Below is a small trained network, with its code and all its weights. Each question gives an input and a target symbol and asks what happens when units are switched off, that is, made to give their printed mean instead of their output.

import numpy as np


def w(rows, s, z=0):
    codes = np.array(rows[::2]) - 128.0
    scale = np.full(codes.shape[1], s)
    scale[-1] = z or s
    return codes * scale


def norm(h):
    return h / np.sqrt((h * h).mean(-1, keepdims=True) + 1e-5)


def f(y):
    return np.maximum(y, 0)


def softmax(a):
    e = np.exp(a - a.max(-1, keepdims=True))
    return e / e.sum(-1, keepdims=True)


def log_softmax(a):
    a = a - a.max(-1, keepdims=True)
    return a - np.log(np.exp(a).sum(-1, keepdims=True))


def net(x, mask):
    ids = ['αβεημτφ'.index(c) for c in x.split()]
    T = len(ids)
    res = E[ids] + P[:T]
    r = norm(res)
    for j in range(2):
        rows = slice(3 * j, 3 * j + 3)
        q, k, v = (r @ M[0][rows].T for M in (Q, K, V))
        z = softmax(np.where(np.tri(T) > 0, q @ k.T / 3**0.5, -1e9)) @ v
        o = O[0][rows]
        res = res + np.where(mask[j], z, o[:, -1]) @ o[:, :-1]
    y = f(norm(res) @ A[0][:, :-1].T + A[0][:, -1])
    res = res + np.where(mask[2:14], y, B[0][:, -1]) @ B[0][:, :-1]
    return log_softmax(norm(res)[-1] @ U[:, :-1].T + U[:, -1])


Q, K, V, O, A, B = {}, {}, {}, {}, {}, {}
E = w([
[73,159,155,154],'α',
[100,208,199,10],'β',
[135,200,107,73],'ε',
[160,139,128,88],'η',
[59,129,112,171],'μ',
[160,123,134,134],'τ',
[43,160,136,137],'φ',
],0.012)
P = w([
[137,223,106,147],'0',
[122,103,170,168],'1',
[180,174,99,43],'2',
[175,161,141,157],'3',
[135,79,162,150],'4',
[183,142,97,31],'5',
[184,144,147,154],'6',
[142,52,158,127],'7',
[188,120,87,23],'8',
[194,127,157,149],'9',
[137,11,144,107],'10',
[203,74,84,1],'11',
[195,112,169,143],'12',
],0.0057)
Q[0] = w([
[33,140,103,72],'h0',
[68,123,153,144],'h0',
[92,205,80,39],'h0',
[52,108,243,126],'h1',
[214,45,176,254],'h1',
[62,150,86,64],'h1',
],0.0081)
K[0] = w([
[173,173,157,142],'h0',
[121,109,203,124],'h0',
[154,174,129,38],'h0',
[95,106,61,156],'h1',
[136,217,156,188],'h1',
[96,2,130,126],'h1',
],0.0098)
V[0] = w([
[128,120,157,208],'h0',
[48,57,61,171],'h0',
[110,53,168,145],'h0',
[162,17,201,51],'h1',
[54,2,79,157],'h1',
[132,105,65,172],'h1',
],0.0071)
O[0] = w([
[184,174,135,216,72],'h0',
[124,36,117,201,10],'h0',
[200,191,97,45,34],'h0',
[204,154,131,199,4],'h1',
[24,254,144,124,77],'h1',
[82,230,62,152,59],'h1',
],0.0044,0.0038)
A[0] = w([
[191,198,143,107,86],'n0',
[53,184,179,93,180],'n1',
[111,161,88,109,93],'n2',
[158,43,67,231,252],'n3',
[76,182,107,134,133],'n4',
[130,155,158,109,72],'n5',
[112,100,2,126,192],'n6',
[139,134,111,108,87],'n7',
[145,136,104,33,121],'n8',
[145,154,120,45,121],'n9',
[128,173,190,41,89],'n10',
[114,198,115,202,153],'n11',
],0.0082,0.0033)
B[0] = w([
[230,184,218,165,144],'n0',
[254,107,142,153,255],'n1',
[207,99,131,152,141],'n2',
[140,249,29,108,150],'n3',
[177,123,134,102,178],'n4',
[116,119,139,114,141],'n5',
[158,124,226,65,142],'n6',
[119,180,114,114,131],'n7',
[79,43,85,192,179],'n8',
[77,89,112,181,177],'n9',
[108,152,112,90,200],'n10',
[60,115,45,146,150],'n11',
],0.0052,0.0094)
U = w([
[206,119,185,191,173],'α',
[192,141,189,42,148],'β',
[130,78,108,81,15],'ε',
[145,50,114,81,2],'η',
[120,209,78,125,253],'μ',
[254,190,88,126,68],'τ',
[66,77,190,136,103],'φ',
],0.0098,0.0034)

Each question gives the input, a string of symbols that net reads in full, and the target symbol t.
The units are the heads (3 rows each of Q, K, V and O) and the neurons (one row each of A and B). Each row of codes is followed by its name. A weight is (code - 128) times the scale printed after its matrix; where a second scale follows, it is the last column's (O, A, B and U).
mask holds one flag per unit, heads first, then neurons. A switched-off unit (its flag False) gives its mean, the last column of its rows in O or B, instead of its output. The means were averaged over made-up inputs and are rounded, as every weight is.
A unit's drop is (log p(t) with every unit on - log p(t) with that unit switched off) / (log p(t) with every unit on - log p(t) with every unit switched off).
The circuit of an input: a set's keep is (log p(t) with only the set's units on - log p(t) with every unit switched off) / (log p(t) with every unit on - log p(t) with every unit switched off). Starting from the 12 units with the biggest drops (on a tie, the unit counted first), units are removed one at a time, each time the one whose removal leaves the highest keep (on an exact tie, the one counted first), for as long as the keep stays at least 0.8.
circuit, biggest first: the units of the circuit, biggest drop first
unit that matters most: the unit with the biggest drop
k most important neurons: the k neurons with the biggest drops, biggest first
which heads matter: for each layer, one digit per head in row order, 1 if its drop is at least 0.15 and else 0, layers parted by /
drop of u: that unit's drop, to one decimal
input φ φ φ φ φ η, target η: which heads matter -> 00
input τ φ μ, target β: which heads matter -> 00
input φ φ φ φ ε, target η: unit that matters most -> n8
input η φ μ τ α φ μ η φ, target α: which heads matter -> 01
input φ φ β β β φ β μ, target μ: circuit, biggest first -> [n3 h0]
input φ α α φ τ φ φ τ φ α φ, target α: circuit, biggest first -> [h1 h0 n1]
input φ β τ φ μ ε φ, target μ: which heads matter -> 01
input β μ φ τ μ α, target μ: which heads matter -> 01
input μ φ φ μ μ, target μ: circuit, biggest first -> [n3 n8]
input η τ μ, target τ: circuit, biggest first -> [h1 n2]
input φ μ β α τ α, target τ: circuit, biggest first -> [h1 n1]
input η α φ τ τ, target τ: circuit, biggest first -> [n3 h0]
input η φ φ β φ φ φ φ φ φ, target β: 2 most important neurons -> [n8 n9]
input τ φ φ φ η α, target α: circuit, biggest first -> [h1]
input β φ φ α η α β τ, target τ: 2 most important neurons -> [n3 n8]
input τ τ φ φ, target τ: which heads matter -> 00
input α φ φ φ τ φ, target τ: which heads matter -> 01
input φ β φ φ μ α, target μ: which heads matter -> 01
input φ τ μ, target τ: which heads matter -> 11
input β μ φ α η φ φ τ α, target τ: circuit, biggest first -> [h1]
input φ φ φ β μ φ ε τ ε η α μ φ, target μ: drop of n11 -> 0.2
input β β φ, target η: drop of n8 -> 0.1
input φ β α, target η: drop of h1 -> 0.7
